Below is a small trained network, with its code and all its weights. Each question gives an input and a class and asks what happens when units are switched off, that is, made to give their printed mean instead of their output.

import numpy as np


def w(rows, s, z=0):
    codes = np.array(rows[::2]) - 128.0
    scale = np.full(codes.shape[1], s)
    scale[-1] = z or s
    return codes * scale


def norm(h):
    return h / np.sqrt((h * h).mean(-1, keepdims=True) + 1e-5)


def f(y):
    return y / 2 * (1 + np.tanh(0.7978845608 * (y + 0.044715 * y**3)))


def log_softmax(a):
    a = a - a.max(-1, keepdims=True)
    return a - np.log(np.exp(a).sum(-1, keepdims=True))


def net(x, mask):
    res = np.array(x, float).reshape(1, 5) / 4 @ E
    u = 0
    for l in range(4):
        y = f(norm(res) @ A[l][:, :-1].T + A[l][:, -1])
        res = res + np.where(mask[u : u + 10], y, B[l][:, -1]) @ B[l][:, :-1]
        u += 10
    return log_softmax(norm(res)[-1] @ U[:, :-1].T + U[:, -1])


A, B = {}, {}
E = w([
[93,205,138,125,166,144,136],'x0',
[64,103,175,108,107,142,92],'x1',
[52,131,21,214,117,74,78],'x2',
[184,143,86,83,158,187,1],'x3',
[149,171,139,132,44,119,112],'x4',
],0.0022)
A[0] = w([
[198,160,91,158,151,108,165,44],'L0N1',
[52,107,208,132,117,131,67,56],'L0N2',
[123,132,137,141,123,144,142,72],'L0N3',
[134,141,121,113,138,124,107,116],'L0N4',
[176,12,117,117,83,77,109,52],'L0N5',
[104,74,108,113,248,130,151,6],'L0N6',
[137,192,119,115,28,133,119,37],'L0N7',
[80,254,154,110,184,109,124,23],'L0N8',
[202,164,98,168,157,101,163,38],'L0N9',
[153,195,138,116,39,107,118,38],'L0N10',
],0.0066,0.0019)
B[0] = w([
[81,76,122,53,79,138,104,171],'L0N1',
[97,66,81,29,99,124,127,205],'L0N2',
[145,106,134,130,110,118,154,101],'L0N3',
[141,128,121,121,118,123,96,138],'L0N4',
[121,158,122,176,90,252,152,248],'L0N5',
[107,18,195,190,144,113,76,223],'L0N6',
[96,38,174,160,183,116,90,178],'L0N7',
[144,123,112,187,70,255,160,243],'L0N8',
[74,77,114,50,100,144,117,174],'L0N9',
[110,42,157,171,184,128,116,180],'L0N10',
],0.0091,0.0015)
A[1] = w([
[97,180,56,174,129,66,106,18],'L1N1',
[162,137,123,127,107,101,102,83],'L1N2',
[146,107,175,163,161,93,102,4],'L1N3',
[209,213,118,116,131,75,3,59],'L1N4',
[132,101,179,176,175,93,107,42],'L1N5',
[97,151,158,140,112,61,222,61],'L1N6',
[100,187,46,173,124,45,110,1],'L1N7',
[201,176,222,73,154,100,158,34],'L1N8',
[117,150,145,157,72,42,221,26],'L1N9',
[198,135,179,77,158,141,183,41],'L1N10',
],0.006,0.0007)
B[1] = w([
[136,135,230,139,5,88,115,189],'L1N1',
[67,112,157,139,172,148,225,56],'L1N2',
[104,111,127,162,156,122,117,158],'L1N3',
[172,171,116,86,254,157,128,255],'L1N4',
[163,106,141,143,142,106,95,229],'L1N5',
[218,153,74,85,216,177,26,248],'L1N6',
[108,151,164,167,23,60,99,196],'L1N7',
[114,143,149,182,7,46,107,205],'L1N8',
[123,168,132,63,247,202,76,251],'L1N9',
[41,147,107,197,40,60,75,225],'L1N10',
],0.0063,0.00093)
A[2] = w([
[158,154,110,110,198,121,140,119],'L2N1',
[123,145,127,139,101,85,141,101],'L2N2',
[124,88,145,176,158,95,136,79],'L2N3',
[150,101,140,108,154,59,129,79],'L2N4',
[178,189,112,85,223,106,156,115],'L2N5',
[113,144,164,105,125,131,162,122],'L2N6',
[85,87,91,2,97,85,170,63],'L2N7',
[137,75,192,170,172,92,152,12],'L2N8',
[145,183,149,142,59,11,152,73],'L2N9',
[167,171,118,185,86,202,209,57],'L2N10',
],0.0079,0.0011)
B[2] = w([
[110,171,166,97,150,177,107,154],'L2N1',
[106,139,176,125,101,132,117,120],'L2N2',
[154,114,182,157,147,110,97,168],'L2N3',
[88,108,105,170,139,165,171,127],'L2N4',
[129,205,132,81,203,161,63,190],'L2N5',
[162,110,37,161,144,127,38,111],'L2N6',
[145,96,87,2,95,67,151,181],'L2N7',
[113,79,111,180,184,89,76,182],'L2N8',
[102,219,146,144,63,32,107,199],'L2N9',
[155,147,75,193,80,221,181,252],'L2N10',
],0.0087,0.0031)
A[3] = w([
[62,155,142,139,186,112,211,55],'L3N1',
[113,162,112,153,186,74,182,63],'L3N2',
[151,133,17,165,181,75,151,64],'L3N3',
[140,114,140,159,195,72,190,24],'L3N4',
[131,169,125,167,167,147,241,64],'L3N5',
[255,156,119,158,141,87,137,41],'L3N6',
[144,119,137,127,202,51,188,37],'L3N7',
[180,126,175,132,156,96,214,58],'L3N8',
[199,154,108,149,180,84,184,9],'L3N9',
[90,87,173,100,120,136,172,69],'L3N10',
],0.0058,0.0013)
B[3] = w([
[222,120,101,120,98,137,46,19],'L3N1',
[141,116,149,110,89,158,100,32],'L3N2',
[71,101,223,111,101,181,150,59],'L3N3',
[132,103,131,135,121,154,91,63],'L3N4',
[142,129,88,136,98,158,113,148],'L3N5',
[2,94,107,97,99,164,100,55],'L3N6',
[135,89,123,128,97,188,81,59],'L3N7',
[112,116,81,126,132,132,77,6],'L3N8',
[99,108,106,106,132,144,113,2],'L3N9',
[168,152,68,134,132,102,107,99],'L3N10',
],0.0099,0.00093)
U = w([
[119,14,177,224,196,100,82,211],'0',
[149,149,71,195,64,240,211,181],'1',
[97,212,166,162,42,26,111,208],'2',
[140,214,144,58,238,172,81,13],'3',
[128,62,75,3,100,81,171,2],'4',
],0.0071,0.00054)

Each question gives the input, the list of numbers given to net, and the class t.
The units are the neurons (one row each of A and B). Each row of codes is followed by its name. A weight is (code - 128) times the scale printed after its matrix; where a second scale follows, it is the last column's (A, B and U).
mask holds one flag per neuron, layer by layer. A switched-off neuron (its flag False) gives its mean, the last column of its row in B, instead of its output. The means were averaged over made-up inputs and are rounded, as every weight is.
A unit's drop is (log p(t) with every unit on - log p(t) with that unit switched off) / (log p(t) with every unit on - log p(t) with every unit switched off).
The circuit of an input: a set's keep is (log p(t) with only the set's units on - log p(t) with every unit switched off) / (log p(t) with every unit on - log p(t) with every unit switched off). Starting from the 12 units with the biggest drops (on a tie, the unit counted first), units are removed one at a time, each time the one whose removal leaves the highest keep (on an exact tie, the one counted first), for as long as the keep stays at least 0.8.
circuit, biggest first: the units of the circuit, biggest drop first
unit that matters most: the unit with the biggest drop
k most important neurons: the k neurons with the biggest drops, biggest first
top k neurons in layer l: the k neurons of layer l with the biggest drops, biggest first
input [3,-7,0,5,-1], class 4: 2 most important neurons : [L0N9, L0N1]
input [-8,-4,-6,4,-7], class 1: top 2 neurons in layer 0 : [L0N5, L0N7]
input [-7,7,-8,-8,-4], class 2: top 2 neurons in layer 0 : [L0N8, L0N9]
input [-7,7,-1,-3,-5], class 1: circuit, biggest first : [L0N5]
input [2,-7,7,-8,-3], class 3: circuit, biggest first : [L1N9, L1N6]
input [-5,-1,-5,3,5], class 0: circuit, biggest first : [L0N10, L0N7]
input [4,-3,-5,-4,-4], class 2: top 2 neurons in layer 1 : [L1N10, L1N8]
input [6,-5,-6,-8,-3], class 3: 2 most important neurons : [L1N9, L1N6]
input [7,-4,6,3,7], class 0: 3 most important neurons : [L0N7, L0N10, L0N5]
input [6,-7,4,4,1], class 4: 4 most important neurons : [L0N9, L0N1, L0N5, L2N7]
input [-4,-5,-6,-8,4], class 3: circuit, biggest first : [L1N9, L0N8]
input [5,-1,7,6,2], class 2: circuit, biggest first : [L0N5, L1N1]
input [-1,7,-5,-6,2], class 4: 2 most important neurons : [L0N2, L2N7]
input [0,8,-3,-1,-2], class 4: circuit, biggest first : [L0N2]
input [-4,2,-8,-7,8], class 0: 3 most important neurons : [L0N10, L0N7, L1N9]
input [-1,-5,3,2,-4], class 4: top 2 neurons in layer 0 : [L0N9, L0N1]
input [-4,-4,7,6,-6], class 2: 2 most important neurons : [L1N7, L0N7]
input [4,-8,-8,4,5], class 2: 2 most important neurons : [L0N2, L1N8]
input [-6,8,3,-6,3], class 4: top 3 neurons in layer 0 : [L0N2, L0N8, L0N5]
input [1,7,5,2,4], class 4: unit that matters most : L0N2
input [-5,7,3,-6,-2], class 4: 2 most important neurons : [L0N2, L2N7]
input [8,1,-8,1,2], class 1: 2 most important neurons : [L0N8, L2N10]
input [-8,5,8,5,-2], class 1: top 2 neurons in layer 1 : [L1N10, L1N8]
input [7,8,-8,6,0], class 2: top 3 neurons in layer 0 : [L0N5, L0N9, L0N1]
input [8,0,-5,8,-2], class 1: 2 most important neurons : [L0N8, L2N10]
input [7,-8,-4,-6,-4], class 4: 3 most important neurons : [L0N9, L0N1, L0N5]
input [-2,-1,-7,3,-7], class 0: circuit, biggest first : [L0N6]
